Rows, each with roughly how far along a hidden order it lies (0 to 12):
-0.52 -1.03 -2.22 -1.13 -0.05 +1.51 +0.87 -0.33 +0.16 -0.63 -0.08 +0.31
 +2.11 +1.25 -1.07 +1.22 +1.22 +2.80 +1.03 -1.20 +0.29 -5.14 +0.91 -3.14
 +0.60 +3.59 -2.33 +0.04 +0.02 -0.24 +0.48 +1.74 -3.27 +0.57 +0.51 -0.04
 +0.61 -1.36 -0.77 +0.47 +1.46 -4.48 -0.47 +0.52 -1.44 +2.34 -1.89 +0.79
 -0.35 -0.40 +0.01 +1.82 -0.57 -0.02 +0.17 +0.26 -1.05 +0.52 +2.78 -0.70
 +3.75 -1.08 +0.30 -0.43 +0.16 -5.71 +1.72 -1.20 -0.28 -1.95 +0.26 +0.13
 -0.05 +1.97 -1.49 +0.50 -3.47 +1.39 +2.24 -0.68 -1.93 +2.77 +2.80 +0.93
 +0.62 +0.62 -4.97 -0.33 -1.17 +0.56 -0.36 -2.34 -0.05 -0.74 -1.77 -0.54
 +0.89 +0.18 +4.58 -0.18 +0.85 -1.64 -0.30 -0.20 +0.54 -0.38 -0.61 -0.33
 +0.14 -0.81 +2.50 +0.18 -0.74 +2.03 +0.73 -0.30 -0.97 +1.36 -1.14 +0.14
 -0.42 +0.69 -0.07 -1.36 -0.11 -0.26 -0.40 -2.05 -3.71 +0.99 +2.03 -0.01
 -0.15 -0.23 +2.67 -0.95 -0.30 +0.50 -1.57 +0.54 +0.31 +1.73 -0.79 +1.31
 -0.52 -1.03 -0.21 -1.05 +0.98 -0.21 -0.53 +0.68 -0.39 +0.05 -1.32 +0.89
 -1.20 -1.38 +0.28 +0.56 -0.78 +0.11 +0.22 +0.16 +0.33 +1.82 +2.66 -> 12
-0.30 +1.42 -0.07 +1.28 -0.43 -1.57 +0.58 +0.34 +1.38 -1.56 +0.31 +0.11
 -0.98 +0.66 -1.04 +0.25 +1.70 -0.61 +0.70 -0.69 +0.77 -1.35 -0.35 +1.99
 -0.84 -2.42 +0.18 +0.22 +1.20 -0.32 +0.52 +0.45 -1.85 +0.81 -1.03 +3.10
 -0.82 +0.54 -0.25 -0.51 -0.44 +1.10 -0.63 +1.14 +0.71 -0.49 -2.54 +1.64
 -0.74 -0.21 +0.24 -0.60 -0.32 -0.53 +0.01 +0.46 -1.59 +2.10 -1.37 -2.27
 -1.60 +0.08 -0.08 -0.90 +0.38 -1.28 +0.86 -0.19 +0.18 -0.64 +1.18 -0.67
 +0.18 +2.11 +2.51 +0.24 -0.27 +0.99 -1.31 +0.49 -0.30 -1.04 +4.82 +0.40
 +0.57 -0.22 +0.10 -0.53 -1.52 +1.30 +0.90 -0.41 -1.16 -0.35 -0.90 +0.54
 +0.14 +0.25 +1.12 -0.61 -1.26 +3.57 -1.01 -1.64 -1.57 -1.58 -2.40 +0.00
 +0.80 +1.79 +0.21 +0.44 -0.40 -2.18 -0.36 -0.03 +1.22 -0.35 -1.37 +0.39
 +1.79 -1.38 -0.73 -0.70 +0.61 -0.30 -0.23 +1.47 -2.14 +1.76 -0.46 +0.23
 -0.41 +0.95 +1.65 +0.73 -0.02 -0.02 -1.01 -0.80 -0.63 -1.75 +0.19 -0.20
 +0.37 +2.92 +2.52 +1.08 +0.13 -2.88 +2.61 -0.07 +0.28 +0.70 +0.46 +0.80
 +0.91 +1.04 -0.80 +1.62 +0.40 -0.60 +0.10 +0.55 -1.17 -0.95 +0.61 -> 6
-0.52 +1.38 -0.44 +1.25 -0.45 -1.42 +0.59 +0.33 +1.48 -1.81 +0.00 +0.24
 -0.50 +0.24 -0.96 +0.43 +1.93 +0.30 +0.63 -0.93 +0.94 -0.03 -0.33 +0.89
 -0.93 -1.91 -0.23 +0.21 +1.34 -0.44 +0.62 +0.38 -1.84 +0.94 -0.86 +2.59
 -0.96 +0.40 -0.31 -0.33 -0.31 +1.60 -1.07 +0.99 +0.87 -0.56 -3.63 +1.71
 -0.77 -0.17 +0.21 -0.02 -0.36 -0.60 +0.07 +0.50 -1.59 +2.96 -1.28 -2.15
 -1.33 -0.07 -0.07 -0.91 +0.34 -3.50 +0.68 -0.27 -0.05 -0.66 +1.18 -0.50
 +0.21 +2.31 +2.52 +0.18 -1.79 +1.14 +0.05 +0.48 -1.25 -1.20 +3.81 +0.45
 +0.97 -0.07 +0.20 -0.78 -0.97 +1.36 +1.24 -0.27 -1.47 -0.45 -0.75 +0.50
 -0.23 +0.20 -0.08 -0.80 -1.26 +3.23 -1.15 -1.51 -1.74 -1.21 -2.71 +0.02
 +0.70 +2.15 +0.49 +0.47 -0.45 -2.05 -0.16 -0.10 +0.72 -0.42 -1.09 +0.37
 +2.20 -0.68 -0.74 -0.56 +0.62 -0.37 -0.23 +1.09 -3.13 +1.74 -0.24 +0.20
 -0.35 +0.96 +1.45 +0.62 -0.13 -0.19 -0.45 -0.65 -0.76 -2.01 +0.05 -0.10
 +0.50 +2.78 +2.41 +1.26 +0.25 -3.83 +2.99 +0.01 +0.33 +0.70 +0.36 +0.42
 +0.66 +0.84 -0.86 +1.69 +0.39 -0.42 +0.05 +0.44 -1.18 -1.14 +0.65 -> 6
-0.58 -1.07 -2.13 -1.04 -0.07 +1.42 +1.05 -0.32 +0.10 -0.67 -0.32 +0.27
 +2.50 +1.07 -1.01 +1.13 +1.78 +2.50 +0.84 -1.54 +0.42 -5.21 +0.59 -1.75
 +0.74 +4.49 -1.87 +0.20 +0.33 -0.12 +0.65 +1.55 -2.85 +0.56 +0.46 -2.13
 +0.48 -1.58 -0.82 +0.36 +1.24 -4.37 -0.17 +0.06 -1.38 +2.16 -2.04 +0.52
 -0.47 -0.43 +0.06 +1.46 -0.59 -0.02 +0.28 +0.39 -1.57 +0.49 +2.60 -0.79
 +3.28 -0.98 +0.25 -0.30 +0.12 -5.43 +1.84 -1.15 -0.22 -1.66 -0.03 +0.28
 -0.03 +1.62 -1.87 +0.55 -3.56 +1.58 +2.23 -0.58 -2.62 +2.41 +2.95 +0.95
 +0.40 +0.63 -5.30 -0.52 -0.91 +0.63 -0.21 -2.26 +0.11 -0.77 -1.59 -0.64
 +1.01 +0.19 +5.23 -0.13 +0.96 -1.44 -0.34 -0.25 +0.55 -0.20 -1.32 -0.35
 -0.07 -0.61 +2.46 +0.12 -0.55 +2.27 +0.63 -0.28 -0.48 +1.19 -1.45 +0.13
 -0.37 +1.36 -0.11 -1.44 -0.38 -0.36 -0.39 -1.97 -3.87 +0.22 +1.98 -0.03
 -0.27 -0.03 +2.39 -0.83 -0.31 +0.37 -1.53 +0.78 +0.35 +1.53 -0.77 +1.03
 -0.65 -0.79 -0.28 -0.20 +1.28 -0.31 -0.14 +0.67 -0.44 -0.94 -1.29 +0.78
 -0.92 -1.21 +0.20 +0.48 -0.64 +0.04 +0.12 +0.20 +0.32 +1.85 +2.56 -> 12
-0.72 -1.10 -1.39 -1.19 -0.07 +1.01 +0.06 -0.46 -0.29 +0.03 +0.68 +0.54
 +1.38 +1.26 -0.65 +0.65 +0.50 +2.10 +0.68 -0.35 -0.21 -5.45 +0.88 -2.84
 +0.50 +3.57 -1.48 -0.38 +0.70 -0.52 +0.20 +1.31 -2.43 +0.51 +0.81 -0.20
 +0.38 -0.56 -0.77 +0.41 +1.21 -3.66 -0.47 +0.44 -1.24 +1.41 -2.41 -0.24
 -0.73 -0.30 +1.11 +1.38 -0.56 -0.05 -0.22 -0.03 -0.43 -0.21 +1.39 -0.94
 +1.79 -0.61 +0.57 -0.19 +0.02 -5.20 +1.38 -0.86 -0.33 -1.85 +0.65 -0.15
 -0.28 +1.44 -2.09 +0.14 -3.34 +0.77 +1.20 -0.26 -1.49 +3.12 +2.87 +1.07
 +0.52 +0.13 -2.23 -1.38 -1.90 +0.37 -0.39 -2.09 -0.27 -0.49 -1.21 -0.69
 +0.87 +0.28 +4.12 -0.10 +0.72 -1.60 -0.64 +0.15 +0.58 +0.42 -1.20 -0.47
 +0.19 +0.14 +1.74 +0.10 -0.47 +2.94 +0.87 -0.26 -1.72 +1.33 -1.14 +0.05
 +0.07 +1.43 -0.35 -1.03 -0.29 +0.00 -0.34 -1.52 -1.98 -0.77 +1.30 -0.12
 -0.41 -0.35 +3.71 -1.00 -0.06 +1.09 -1.45 +0.93 -0.02 +1.91 -0.68 +1.08
 -0.61 -0.65 +0.26 -1.19 +1.04 +0.22 -0.53 +0.56 -0.40 +0.13 -1.67 +0.68
 -1.28 -1.41 +0.46 -0.42 -0.59 +0.19 +0.49 +0.03 +0.52 +1.56 +2.07 -> 12
+0.77 +1.04 +1.21 +0.99 +0.08 -1.11 +0.05 +0.47 +0.02 -0.05 -1.21 -0.54
 -2.15 -1.58 +1.19 -0.32 -0.04 -2.49 -1.16 -0.18 -0.01 +3.61 -0.66 +3.90
 -0.36 -3.87 +1.45 +0.66 -1.33 +0.61 -0.12 -1.14 +2.94 -0.80 -0.30 +0.06
 -0.52 +0.41 +0.61 -0.42 -1.27 +3.49 +0.35 -0.72 +1.74 -1.35 +1.85 +0.55
 +0.77 +0.25 -1.80 -1.54 +0.35 -0.01 +0.41 +0.14 +0.66 +0.29 -0.64 +0.44
 -1.22 +0.46 -0.93 +0.39 +0.04 +4.88 -1.41 +0.90 +0.25 +2.72 -0.94 +0.37
 +0.38 -1.25 +1.39 +0.07 +3.47 -0.61 -1.02 +0.22 +0.78 -3.86 -2.82 -0.81
 -0.54 -0.12 +5.51 +1.09 +2.47 -0.42 +0.50 +2.34 +0.51 +0.49 +1.42 +1.07
 -0.91 -0.11 -4.76 +0.01 -0.56 +1.64 +0.59 -0.22 -0.34 -0.91 +1.11 +0.41
 -0.11 -0.62 -2.02 -0.17 +0.27 -3.01 -0.77 +0.30 +0.98 -1.11 +0.96 -0.04
 -0.32 -1.82 +0.39 +1.10 +0.27 -0.25 +0.22 +1.31 +1.56 +0.96 -1.32 +0.17
 -0.07 +0.27 -3.74 +1.13 -0.06 -1.59 +1.76 -0.97 +0.21 -2.22 +0.69 -0.83
 +0.54 +0.47 -0.33 +1.16 -0.80 -0.62 +0.04 -0.49 +0.33 -0.24 +1.51 -0.82
 +1.12 +1.83 -0.19 +0.15 +0.67 -0.18 -0.62 +0.17 -0.54 -1.42 -1.80 -> 0
+0.88 +1.20 +1.16 +1.19 +0.10 -0.55 +0.51 +0.51 +0.62 -0.83 -1.78 -0.46
 -1.82 -2.11 +1.13 -0.20 -0.61 -2.48 -1.51 -0.65 -0.01 +5.79 -0.69 +3.14
 -0.27 -4.58 +1.47 +0.79 -1.11 +0.91 -0.03 -0.86 +2.73 -1.06 +0.03 -0.29
 -0.32 +0.16 +0.61 -0.46 -1.13 +4.20 +0.28 -0.57 +1.48 -0.89 +2.17 +0.66
 +0.87 +0.26 -1.73 -1.24 +0.56 +0.18 +0.61 +0.41 +1.08 +0.54 -0.06 +0.50
 -0.50 +0.13 -0.96 +0.15 +0.08 +5.60 -1.44 +0.67 +0.38 +3.46 -1.22 +0.63
 +0.51 -1.05 +2.17 +0.05 +3.46 -0.49 -0.36 +0.02 +2.72 -2.70 -3.28 -0.94
 -0.61 +0.12 +6.85 +1.58 +2.90 -0.60 +0.46 +2.98 +0.56 +0.44 +1.43 +1.02
 -0.77 -0.44 -3.91 +0.05 -0.48 +1.10 +0.81 +0.12 -0.34 -0.63 +1.58 +0.59
 -0.26 -1.41 -0.89 -0.14 +0.47 -3.66 -1.01 +0.22 +1.86 -1.04 +0.79 -0.03
 -0.48 -2.00 +0.61 +0.61 +0.30 -0.31 +0.30 +1.32 +1.16 +1.44 -1.35 +0.24
 +0.56 +0.20 -3.91 +1.49 -0.16 -1.88 +1.65 -1.44 +0.37 -2.13 +0.66 -0.70
 +0.12 -0.08 -0.50 +1.21 -0.89 -0.67 -0.18 -0.39 +0.48 -0.17 +1.62 -0.86
 +1.44 +1.64 -0.26 +0.28 +0.52 -0.34 -0.86 +0.24 -0.52 -1.35 -1.55 -> 0
+0.96 +1.34 +0.97 +0.98 +0.16 -0.58 +0.55 +0.43 +0.16 -0.22 -1.49 -0.49
 -0.63 -1.82 +1.31 -0.43 -0.02 -2.66 -1.30 -0.04 +0.01 +4.65 -0.70 +3.12
 -0.23 -4.32 +1.24 +0.62 -1.06 +0.74 -0.10 -0.99 +2.88 -0.83 -0.28 +0.28
 -0.42 +0.68 +0.59 -0.52 -0.92 +3.92 +0.46 -0.65 +1.92 -1.41 +2.38 +0.68
 +1.03 +0.14 -1.56 -1.81 +0.50 -0.11 +0.40 +0.11 +0.97 +0.39 -0.93 +0.43
 -0.80 +0.29 -0.80 +0.32 +0.12 +6.25 -1.70 +0.89 +0.37 +3.02 -0.96 +0.40
 +0.46 -1.28 +2.17 -0.01 +4.58 -0.50 -0.96 +0.13 +2.59 -3.24 -3.79 -0.82
 -0.60 -0.13 +6.25 +1.50 +2.24 -0.51 +0.48 +2.35 +0.54 +0.56 +1.54 +0.88
 -0.99 -0.29 -4.67 +0.02 -0.52 +1.20 +0.88 -0.05 -0.37 -0.64 +0.83 +0.54
 -0.21 -0.76 -1.64 -0.10 +0.41 -3.40 -0.85 +0.30 +1.40 -1.33 +0.93 -0.11
 -0.25 -1.77 +0.40 +0.82 +0.43 -0.16 +0.33 +1.19 +1.58 +1.04 -1.39 +0.18
 +0.45 +0.21 -2.44 +1.22 -0.04 -1.46 +1.43 -1.74 +0.12 -1.91 +0.67 -1.10
 +0.60 +0.37 -0.37 +1.36 -1.06 +0.00 +0.69 -0.44 +0.41 -0.25 +1.69 -0.71
 +0.95 +1.88 -0.21 +0.46 +0.73 -0.06 -0.56 +0.19 -0.43 -1.26 -2.26 -> 0
-0.82 -1.05 -1.54 -1.03 -0.08 +0.99 +0.31 -0.28 -0.15 -0.62 +0.17 +0.34
 +2.31 +1.39 -1.29 +0.82 +0.94 +2.73 +1.06 -0.68 +0.16 -5.01 +0.74 -2.58
 +0.53 +4.09 -2.13 -0.20 +1.27 -0.45 +0.40 +1.26 -2.77 +0.91 +0.31 -0.26
 +0.23 -1.05 -0.81 +0.50 +1.18 -3.40 -0.56 +0.43 -1.23 +1.71 -2.38 +0.27
 -0.68 -0.42 +1.00 +1.34 -0.55 -0.06 -0.07 +0.11 -0.93 +0.32 +1.97 -0.95
 +2.46 -0.82 +0.38 -0.29 +0.06 -4.79 +1.65 -0.96 -0.32 -2.42 +0.61 -0.07
 -0.18 +2.07 -1.78 +0.28 -3.89 +0.79 +1.43 -0.34 -2.22 +3.13 +3.10 +0.86
 +0.62 +0.46 -6.75 -0.95 -1.45 +0.53 -0.39 -2.05 -0.25 -0.72 -1.72 -0.79
 +1.14 +0.33 +5.25 -0.11 +0.66 -0.98 -0.69 -0.02 +0.70 -0.06 -1.10 -0.32
 +0.22 +0.15 +2.06 +0.21 -0.55 +2.91 +0.69 -0.28 -1.17 +1.54 -1.23 +0.00
 -0.36 +1.31 -0.32 -0.95 -0.30 -0.10 -0.41 -1.75 -2.80 -0.21 +1.53 -0.12
 -0.29 -0.06 +4.06 -1.10 -0.09 +1.12 -1.56 +0.98 +0.15 +1.48 -0.91 +0.42
 -0.54 -0.87 +0.45 -0.86 +0.97 -0.08 -0.33 +0.54 -0.35 +0.14 -1.42 +0.88
 -1.23 -1.26 +0.18 +0.21 -0.63 +0.09 +0.35 +0.08 +0.36 +1.82 +2.18 -> 12
-0.48 +1.19 -0.77 +0.99 -0.55 -1.22 +0.79 +0.32 +1.60 -2.16 +0.13 +0.20
 -0.81 +0.87 -0.57 +0.52 +2.57 -0.82 +1.03 -1.05 +0.98 -0.57 -0.38 +0.56
 -0.74 -1.68 -0.23 +0.30 +1.67 -0.32 +0.64 +0.60 -2.26 +1.06 -0.81 +2.56
 -1.01 +0.30 -0.12 -0.34 -0.30 +0.31 -0.93 +1.22 +0.61 -0.61 -3.52 +1.97
 -1.00 -0.22 +0.27 -0.18 -0.53 -0.65 +0.06 +0.57 -2.07 +2.82 -0.66 -2.50
 -1.57 -0.14 +0.13 -1.04 +0.42 -2.87 +1.43 -0.45 +0.08 -0.21 +1.13 -0.67
 +0.24 +2.83 +2.51 +0.25 -1.66 +1.36 -0.12 +0.46 -1.56 +0.13 +4.09 +0.63
 +1.24 +0.01 -0.48 -1.14 -1.36 +1.70 +1.33 -1.99 -1.14 -0.60 -1.03 +0.44
 +0.49 +0.30 +2.47 -0.79 -1.29 +3.25 -1.31 -1.71 -1.57 -1.60 -2.92 +0.00
 +0.92 +2.22 +0.86 +0.51 -0.48 -2.31 -0.09 -0.16 +0.83 -0.19 -1.19 +0.40
 +1.87 -1.19 -0.87 -0.83 +0.66 -0.35 -0.30 +0.84 -3.37 +2.25 -0.17 +0.18
 -0.41 +1.14 +0.85 +1.03 -0.15 -0.32 -0.59 -0.94 -1.04 -1.91 +0.06 +0.03
 +0.33 +3.14 +2.68 +2.04 +0.24 -4.31 +3.17 +0.10 +0.43 +0.81 +0.26 +0.98
 +0.04 +0.73 -0.83 +2.15 +0.35 -0.49 +0.08 +0.55 -1.20 -0.97 +0.56 -> 6
